Here is a tiny trained network, its code and every weight. The questions are about switching its units off for an input and a class, where a switched-off unit gives its printed mean instead of its output.

import numpy as np


def w(rows, s, z=0):
    codes = np.array(rows[::2]) - 128.0
    scale = np.full(codes.shape[1], s)
    scale[-1] = z or s
    return codes * scale


def f(y):
    return np.maximum(y, 0)


def log_softmax(a):
    a = a - a.max(-1, keepdims=True)
    return a - np.log(np.exp(a).sum(-1, keepdims=True))


def net(x, mask):
    res = np.array(x, float).reshape(1, 6) / 4 @ E
    y = f(res @ A[0][:, :-1].T + A[0][:, -1])
    res = res + np.where(mask, y, B[0][:, -1]) @ B[0][:, :-1]
    return log_softmax(res[-1] @ U[:, :-1].T + U[:, -1])


A, B = {}, {}
E = w([
[2,42,204,177],'x0',
[157,132,143,142],'x1',
[128,132,132,133],'x2',
[132,128,127,129],'x3',
[120,125,121,121],'x4',
[71,117,49,239],'x5',
],0.0097)
A[0] = w([
[175,97,140,191,156],'neuron 0',
[128,156,169,130,190],'neuron 1',
[73,107,117,136,197],'neuron 2',
[91,131,192,158,3],'neuron 3',
[112,154,95,203,18],'neuron 4',
[108,130,90,141,41],'neuron 5',
[141,182,61,115,48],'neuron 6',
[111,7,197,163,62],'neuron 7',
[160,110,156,49,98],'neuron 8',
[126,173,179,109,35],'neuron 9',
[133,122,201,95,59],'neuron 10',
[102,157,118,165,205],'neuron 11',
],0.017,0.0045)
B[0] = w([
[34,126,81,96,157],'neuron 0',
[55,97,160,67,159],'neuron 1',
[162,153,188,132,206],'neuron 2',
[185,86,150,167,183],'neuron 3',
[116,50,76,53,179],'neuron 4',
[89,62,78,134,148],'neuron 5',
[216,153,158,184,177],'neuron 6',
[195,140,183,253,254],'neuron 7',
[99,104,70,108,196],'neuron 8',
[114,63,31,194,153],'neuron 9',
[86,64,42,23,180],'neuron 10',
[23,91,145,92,179],'neuron 11',
],0.0076,0.015)
U = w([
[2,32,66,135,59],'0',
[240,143,196,199,60],'1',
[8,187,184,129,249],'2',
],0.0074,0.011)

Each question gives the input, the list of numbers given to net, and the class t.
The units are the neurons (one row each of A and B). Each row of codes is followed by its name. A weight is (code - 128) times the scale printed after its matrix; where a second scale follows, it is the last column's (A, B and U).
mask holds one flag per neuron, in row order. A switched-off neuron (its flag False) gives its mean, the last column of its row in B, instead of its output. The means were averaged over made-up inputs and are rounded, as every weight is.
A unit's drop is (log p(t) with every unit on - log p(t) with that unit switched off) / (log p(t) with every unit on - log p(t) with every unit switched off).
The circuit of an input: a set's keep is (log p(t) with only the set's units on - log p(t) with every unit switched off) / (log p(t) with every unit on - log p(t) with every unit switched off). Starting from all 12 units, units are removed one at a time, each time the one whose removal leaves the highest keep (on an exact tie, the one counted first), for as long as the keep stays at least 0.8.
circuit, biggest first: the units of the circuit, biggest drop first
most important unit: the unit with the biggest drop
k most important neurons: the k neurons with the biggest drops, biggest first
drop of u: that unit's drop, to one decimal
input [-4,2,4,-3,0,-4], class 0: most important unit	neuron 7
input [8,2,-7,2,-6,-6], class 1: 2 most important neurons	(neuron 7; neuron 3)
input [5,-5,-7,4,0,4], class 1: 2 most important neurons	(neuron 7; neuron 2)
input [5,-3,-7,-4,3,-4], class 1: 2 most important neurons	(neuron 7; neuron 11)
input [5,-1,7,7,5,0], class 1: circuit, biggest first	(neuron 7; neuron 3)
input [-7,8,6,5,-7,6], class 2: 2 most important neurons	(neuron 7; neuron 0)
input [4,-3,-7,7,3,-6], class 0: 2 most important neurons	(neuron 10; neuron 8)
input [-7,8,3,-7,4,-6], class 2: 2 most important neurons	(neuron 7; neuron 8)
input [5,-5,-3,-2,-4,-2], class 1: circuit, biggest first	(neuron 7; neuron 11)
input [6,2,0,-7,-6,3], class 1: 2 most important neurons	(neuron 7; neuron 3)
input [5,0,2,-2,8,3], class 1: circuit, biggest first	(neuron 7; neuron 2)
input [-7,0,-1,-5,3,-8], class 0: 2 most important neurons	(neuron 8; neuron 7)
input [-2,4,2,7,-4,1], class 2: 2 most important neurons	(neuron 7; neuron 3)
input [-5,6,0,6,-6,5], class 2: 3 most important neurons	(neuron 7; neuron 0; neuron 10)
input [-6,1,-6,0,-6,-8], class 0: most important unit	neuron 8
input [6,-6,0,7,-8,0], class 1: drop of neuron 7	0.3
input [8,8,-8,0,-7,4], class 1: drop of neuron 3	0.1
input [8,4,6,-2,7,-7], class 1: drop of neuron 4	0.2
